Below is a small trained network, with its code and all its weights. Each question gives an input and a class and asks what happens when units are switched off, that is, made to give their printed mean instead of their output.

import numpy as np


def w(rows, s, z=0):
    codes = np.array(rows[::2]) - 128.0
    scale = np.full(codes.shape[1], s)
    scale[-1] = z or s
    return codes * scale


def norm(h):
    return h / np.sqrt((h * h).mean(-1, keepdims=True) + 1e-5)


def f(y):
    return np.maximum(y, 0)


def log_softmax(a):
    a = a - a.max(-1, keepdims=True)
    return a - np.log(np.exp(a).sum(-1, keepdims=True))


def net(x, mask):
    res = np.array(x, float).reshape(1, 8) / 4 @ E
    u = 0
    for l in range(2):
        y = f(norm(res) @ A[l][:, :-1].T + A[l][:, -1])
        res = res + np.where(mask[u : u + 6], y, B[l][:, -1]) @ B[l][:, :-1]
        u += 6
    return log_softmax(norm(res)[-1] @ U[:, :-1].T + U[:, -1])


A, B = {}, {}
E = w([
[181,178,86,150,73],'x0',
[36,190,92,121,94],'x1',
[137,123,166,173,147],'x2',
[111,71,136,126,76],'x3',
[57,81,170,250,49],'x4',
[253,224,231,62,91],'x5',
[94,86,226,41,102],'x6',
[183,143,104,207,232],'x7',
],0.0069)
A[0] = w([
[218,63,191,135,44,3],'L0N0',
[149,90,117,68,119,62],'L0N1',
[122,129,112,230,110,121],'L0N2',
[155,181,141,90,254,102],'L0N3',
[68,50,167,172,125,117],'L0N4',
[56,118,32,117,50,54],'L0N5',
],0.0097,0.0038)
B[0] = w([
[73,106,13,144,129,218],'L0N0',
[93,115,152,165,107,160],'L0N1',
[16,75,176,211,90,231],'L0N2',
[228,2,115,105,135,252],'L0N3',
[158,140,161,97,152,249],'L0N4',
[140,182,84,159,136,224],'L0N5',
],0.0084,0.0046)
A[1] = w([
[131,123,146,223,100,3],'L1N0',
[150,140,68,141,55,199],'L1N1',
[180,52,93,146,44,146],'L1N2',
[130,147,120,248,166,167],'L1N3',
[81,83,219,94,74,161],'L1N4',
[213,67,171,140,188,128],'L1N5',
],0.014,0.004)
B[1] = w([
[114,109,205,177,139,191],'L1N0',
[147,204,139,116,192,207],'L1N1',
[37,166,141,100,176,229],'L1N2',
[103,28,131,68,70,236],'L1N3',
[129,165,214,174,178,223],'L1N4',
[138,151,91,129,8,254],'L1N5',
],0.013,0.0086)
U = w([
[201,194,109,84,104,178],'0',
[55,37,56,164,122,176],'1',
[59,188,76,119,225,2],'2',
[59,125,254,157,155,155],'3',
],0.015,0.004)

Each question gives the input, the list of numbers given to net, and the class t.
The units are the neurons (one row each of A and B). Each row of codes is followed by its name. A weight is (code - 128) times the scale printed after its matrix; where a second scale follows, it is the last column's (A, B and U).
mask holds one flag per neuron, layer by layer. A switched-off neuron (its flag False) gives its mean, the last column of its row in B, instead of its output. The means were averaged over made-up inputs and are rounded, as every weight is.
A unit's drop is (log p(t) with every unit on - log p(t) with that unit switched off) / (log p(t) with every unit on - log p(t) with every unit switched off).
The circuit of an input: a set's keep is (log p(t) with only the set's units on - log p(t) with every unit switched off) / (log p(t) with every unit on - log p(t) with every unit switched off). Starting from all 12 units, units are removed one at a time, each time the one whose removal leaves the highest keep (on an exact tie, the one counted first), for as long as the keep stays at least 0.8.
circuit, biggest first: the units of the circuit, biggest drop first
most important unit: the unit with the biggest drop
top k neurons: the k neurons with the biggest drops, biggest first
k most important neurons of layer l: the k neurons of layer l with the biggest drops, biggest first
input [3,-7,-2,-4,3,-2,-7,-5], class 3: circuit, biggest first	L1N0
input [4,5,-7,6,-2,-1,2,5], class 2: top 2 neurons	L1N5, L1N1
input [7,-2,3,-7,-7,-7,-1,1], class 0: circuit, biggest first	L1N5, L0N0, L0N3
input [-6,4,-8,-7,0,-7,4,-7], class 2: top 4 neurons	L0N5, L1N3, L0N2, L1N0
input [-2,-1,-3,3,0,5,-5,1], class 2: 2 most important neurons of layer 0	L0N4, L0N0
input [-6,-6,-2,-5,4,6,-5,-5], class 2: 2 most important neurons of layer 0	L0N0, L0N2
input [-5,-4,-7,-6,2,-3,7,5], class 0: top 2 neurons	L1N5, L0N2
input [-2,8,4,-5,-8,-2,3,2], class 0: top 2 neurons	L0N3, L1N3
input [7,2,1,0,1,1,-7,-5], class 3: top 3 neurons	L0N2, L1N0, L1N1
input [-3,-7,4,-3,-5,-3,1,-4], class 0: 2 most important neurons of layer 0	L0N2, L0N0
input [-8,-7,-3,0,3,-1,-3,2], class 1: 3 most important neurons of layer 1	L1N5, L1N1, L1N3
input [-8,1,-4,5,8,-6,-2,4], class 3: 3 most important neurons of layer 0	L0N2, L0N0, L0N4
input [8,3,-3,4,7,7,2,-7], class 2: 2 most important neurons of layer 0	L0N0, L0N2
input [6,-3,0,6,-8,0,-5,-3], class 2: most important unit	L1N2
input [1,-1,6,7,-5,-3,-7,-8], class 2: 2 most important neurons of layer 1	L1N1, L1N5
input [-7,-3,-3,-4,-5,-2,7,6], class 0: top 2 neurons	L1N5, L1N3
input [4,-5,-5,3,0,-8,6,-5], class 2: 3 most important neurons of layer 1	L1N2, L1N3, L1N0
input [-7,-6,4,-7,3,1,-2,-1], class 1: top 2 neurons	L1N5, L1N1
input [1,-2,3,-7,-8,-7,2,6], class 1: 2 most important neurons of layer 1	L1N1, L1N4
input [-4,-5,-6,6,0,4,-5,7], class 0: most important unit	L1N5
